Below are the code and all the weights of a small trained network. Each question names an input and a class and asks about switching units off, where a switched-off unit gives its printed mean instead of its output.

import numpy as np


def w(rows, s, z=0):
    codes = np.array(rows[::2]) - 128.0
    scale = np.full(codes.shape[1], s)
    scale[-1] = z or s
    return codes * scale


def f(y):
    return y / 2 * (1 + np.tanh(0.7978845608 * (y + 0.044715 * y**3)))


def log_softmax(a):
    a = a - a.max(-1, keepdims=True)
    return a - np.log(np.exp(a).sum(-1, keepdims=True))


def net(x, mask):
    res = np.array(x, float).reshape(1, 8) / 4 @ E
    y = f(res @ A[0][:, :-1].T + A[0][:, -1])
    res = res + np.where(mask, y, B[0][:, -1]) @ B[0][:, :-1]
    return log_softmax(res[-1] @ U[:, :-1].T + U[:, -1])


A, B = {}, {}
E = w([
[84,83,96,138,134,128,215,201,135,194],'x0',
[201,117,105,226,152,123,209,162,103,58],'x1',
[218,43,116,80,120,100,136,122,107,119],'x2',
[55,98,94,90,157,113,139,71,79,92],'x3',
[55,77,124,72,111,23,125,116,120,107],'x4',
[82,87,48,121,86,144,123,83,220,110],'x5',
[54,176,100,168,45,81,80,137,114,156],'x6',
[115,136,74,100,255,79,125,52,142,203],'x7',
],0.0088)
A[0] = w([
[165,170,99,209,111,212,90,78,190,71,3],'N0',
[223,128,159,178,198,77,249,102,7,52,237],'N1',
[101,188,83,105,197,156,139,84,167,242,115],'N2',
[180,44,46,130,185,86,253,141,156,149,194],'N3',
[191,91,114,143,100,180,79,82,169,63,69],'N4',
[166,206,147,112,137,132,74,135,46,92,79],'N5',
[74,171,107,182,240,190,169,124,187,161,216],'N6',
[87,119,117,48,156,18,83,75,137,55,230],'N7',
],0.0068,0.0021)
B[0] = w([
[62,173,70,165,148,192,240,26,63,81,202],'N0',
[194,253,31,161,45,5,175,140,99,151,255],'N1',
[167,31,229,71,143,152,67,217,198,98,220],'N2',
[163,237,13,246,51,28,252,73,72,33,242],'N3',
[96,130,194,100,157,214,137,96,118,70,191],'N4',
[108,146,4,43,15,40,92,115,174,135,171],'N5',
[211,115,175,89,79,153,91,191,126,186,227],'N6',
[54,90,153,142,233,206,68,99,132,163,242],'N7',
],0.0071,0.0084)
U = w([
[151,39,221,15,202,220,80,140,129,189,153],'0',
[89,208,122,143,149,168,160,47,111,132,5],'1',
[201,254,120,111,22,86,163,209,122,151,199],'2',
],0.0071,0.0026)

Each question gives the input, the list of numbers given to net, and the class t.
The units are the neurons (one row each of A and B). Each row of codes is followed by its name. A weight is (code - 128) times the scale printed after its matrix; where a second scale follows, it is the last column's (A, B and U).
mask holds one flag per neuron, in row order. A switched-off neuron (its flag False) gives its mean, the last column of its row in B, instead of its output. The means were averaged over made-up inputs and are rounded, as every weight is.
A unit's drop is (log p(t) with every unit on - log p(t) with that unit switched off) / (log p(t) with every unit on - log p(t) with every unit switched off).
The circuit of an input: a set's keep is (log p(t) with only the set's units on - log p(t) with every unit switched off) / (log p(t) with every unit on - log p(t) with every unit switched off). Starting from all 8 units, units are removed one at a time, each time the one whose removal leaves the highest keep (on an exact tie, the one counted first), for as long as the keep stays at least 0.8.
circuit, biggest first: the units of the circuit, biggest drop first
top k neurons: the k neurons with the biggest drops, biggest first
drop of u: that unit's drop, to one decimal
input [-3,-4,3,2,-6,6,-6,0], class 0: circuit, biggest first : (N1)
input [-7,1,4,-2,2,4,3,-6], class 0: circuit, biggest first : (N3; N1)
input [-8,-3,7,-1,-3,-4,-5,5], class 2: top 2 neurons : (N1; N5)
input [-6,-6,-7,-7,5,-2,-8,-6], class 1: circuit, biggest first : (N2; N1)
input [-6,3,-3,-2,-5,2,-7,-3], class 1: top 2 neurons : (N0; N4)
input [-3,1,-1,7,6,-6,-8,0], class 2: top 2 neurons : (N1; N0)
input [6,-3,2,3,7,-1,-4,1], class 1: circuit, biggest first : (N3; N7)
input [-3,7,-1,-1,4,8,-2,-6], class 1: circuit, biggest first : (N0; N4)
input [-5,-7,-5,-5,-5,0,3,-5], class 1: top 3 neurons : (N0; N1; N6)
input [-3,-3,6,3,-1,-3,-7,7], class 2: top 3 neurons : (N1; N3; N0)
input [-7,1,-1,0,5,1,-7,-4], class 1: top 2 neurons : (N2; N6)
input [-8,-3,7,1,3,0,-2,-3], class 0: drop of N2 : 0.0
input [2,-1,2,-5,-4,4,-4,-3], class 1: drop of N4 : 0.1
input [-3,0,-6,-2,-5,5,-7,7], class 0: circuit, biggest first : (N2)
input [-4,-5,4,3,-1,-8,-7,0], class 2: drop of N1 : 1.1
